Below are the code and all the weights of a small trained network. Each question names an input and a class and asks about switching units off, where a switched-off unit gives its printed mean instead of its output.

import numpy as np


def w(rows, s, z=0):
    codes = np.array(rows[::2]) - 128.0
    scale = np.full(codes.shape[1], s)
    scale[-1] = z or s
    return codes * scale


def f(y):
    return np.maximum(y, 0)


def log_softmax(a):
    a = a - a.max(-1, keepdims=True)
    return a - np.log(np.exp(a).sum(-1, keepdims=True))


def net(x, mask):
    res = np.array(x, float).reshape(1, 3) / 4 @ E
    y = f(res @ A[0][:, :-1].T + A[0][:, -1])
    res = res + np.where(mask, y, B[0][:, -1]) @ B[0][:, :-1]
    return log_softmax(res[-1] @ U[:, :-1].T + U[:, -1])


A, B = {}, {}
E = w([
[242,123,156,121,3,186,53],'x0',
[67,241,106,119,188,168,64],'x1',
[22,11,175,191,116,171,55],'x2',
],0.0084)
A[0] = w([
[80,245,144,152,161,135,66,59],'N0',
[191,201,102,79,119,102,194,135],'N1',
[130,107,128,113,130,131,145,93],'N2',
[56,150,102,118,196,87,203,4],'N3',
[95,78,145,118,99,158,48,99],'N4',
[183,56,155,149,73,84,223,54],'N5',
[198,171,122,111,69,135,106,37],'N6',
[106,187,115,110,80,166,68,159],'N7',
],0.012,0.0041)
B[0] = w([
[127,70,74,62,179,191,151,216],'N0',
[7,125,136,176,93,135,84,251],'N1',
[121,132,121,117,135,150,148,139],'N2',
[235,118,185,177,99,122,159,233],'N3',
[84,199,141,204,128,124,177,214],'N4',
[152,116,76,34,216,195,134,233],'N5',
[158,151,176,211,140,167,166,205],'N6',
[197,74,120,57,160,88,151,197],'N7',
],0.012,0.011)
U = w([
[152,98,70,2,161,156,116,51],'0',
[251,148,210,167,92,127,135,129],'1',
[10,145,152,181,127,137,113,72],'2',
[138,122,125,80,116,84,81,253],'3',
],0.0097,0.0049)

Each question gives the input, the list of numbers given to net, and the class t.
The units are the neurons (one row each of A and B). Each row of codes is followed by its name. A weight is (code - 128) times the scale printed after its matrix; where a second scale follows, it is the last column's (A, B and U).
mask holds one flag per neuron, in row order. A switched-off neuron (its flag False) gives its mean, the last column of its row in B, instead of its output. The means were averaged over made-up inputs and are rounded, as every weight is.
A unit's drop is (log p(t) with every unit on - log p(t) with that unit switched off) / (log p(t) with every unit on - log p(t) with every unit switched off).
The circuit of an input: a set's keep is (log p(t) with only the set's units on - log p(t) with every unit switched off) / (log p(t) with every unit on - log p(t) with every unit switched off). Starting from all 8 units, units are removed one at a time, each time the one whose removal leaves the highest keep (on an exact tie, the one counted first), for as long as the keep stays at least 0.8.
units of the circuit, in order: the units of the circuit, biggest drop first
most important unit: the unit with the biggest drop
k most important neurons: the k neurons with the biggest drops, biggest first
drop when u is switched off: that unit's drop, to one decimal
input [-2,-4,2], class 0: units of the circuit, in order	N1, N3
input [-6,-2,-6], class 1: 3 most important neurons	N3, N4, N0
input [4,-5,-5], class 0: most important unit	N5
input [2,-2,-5], class 2: 2 most important neurons	N1, N3
input [-7,3,0], class 1: 2 most important neurons	N3, N5
input [-7,4,7], class 1: 2 most important neurons	N3, N1
input [-7,-8,1], class 0: 3 most important neurons	N5, N6, N4
input [-5,6,-8], class 2: 2 most important neurons	N1, N5
input [-5,-3,2], class 1: 3 most important neurons	N3, N1, N0
input [6,-6,-6], class 0: 3 most important neurons	N5, N3, N4
input [-1,-4,3], class 0: 3 most important neurons	N1, N3, N5
input [-6,-5,2], class 1: 4 most important neurons	N3, N0, N1, N7
input [4,-4,0], class 0: 4 most important neurons	N5, N3, N4, N1
input [1,-6,-5], class 0: 2 most important neurons	N5, N4
input [-7,-1,-8], class 2: 3 most important neurons	N1, N7, N6
input [-4,6,4], class 0: units of the circuit, in order	N0
input [-3,5,-8], class 2: 2 most important neurons	N1, N5
input [5,4,-7], class 2: drop when N3 is switched off	0.3
input [3,-2,-4], class 2: drop when N7 is switched off	0.1
input [2,0,-4], class 2: drop when N3 is switched off	0.4
input [-2,-2,2], class 3: drop when N5 is switched off	0.4
input [-5,5,3], class 0: most important unit	N0
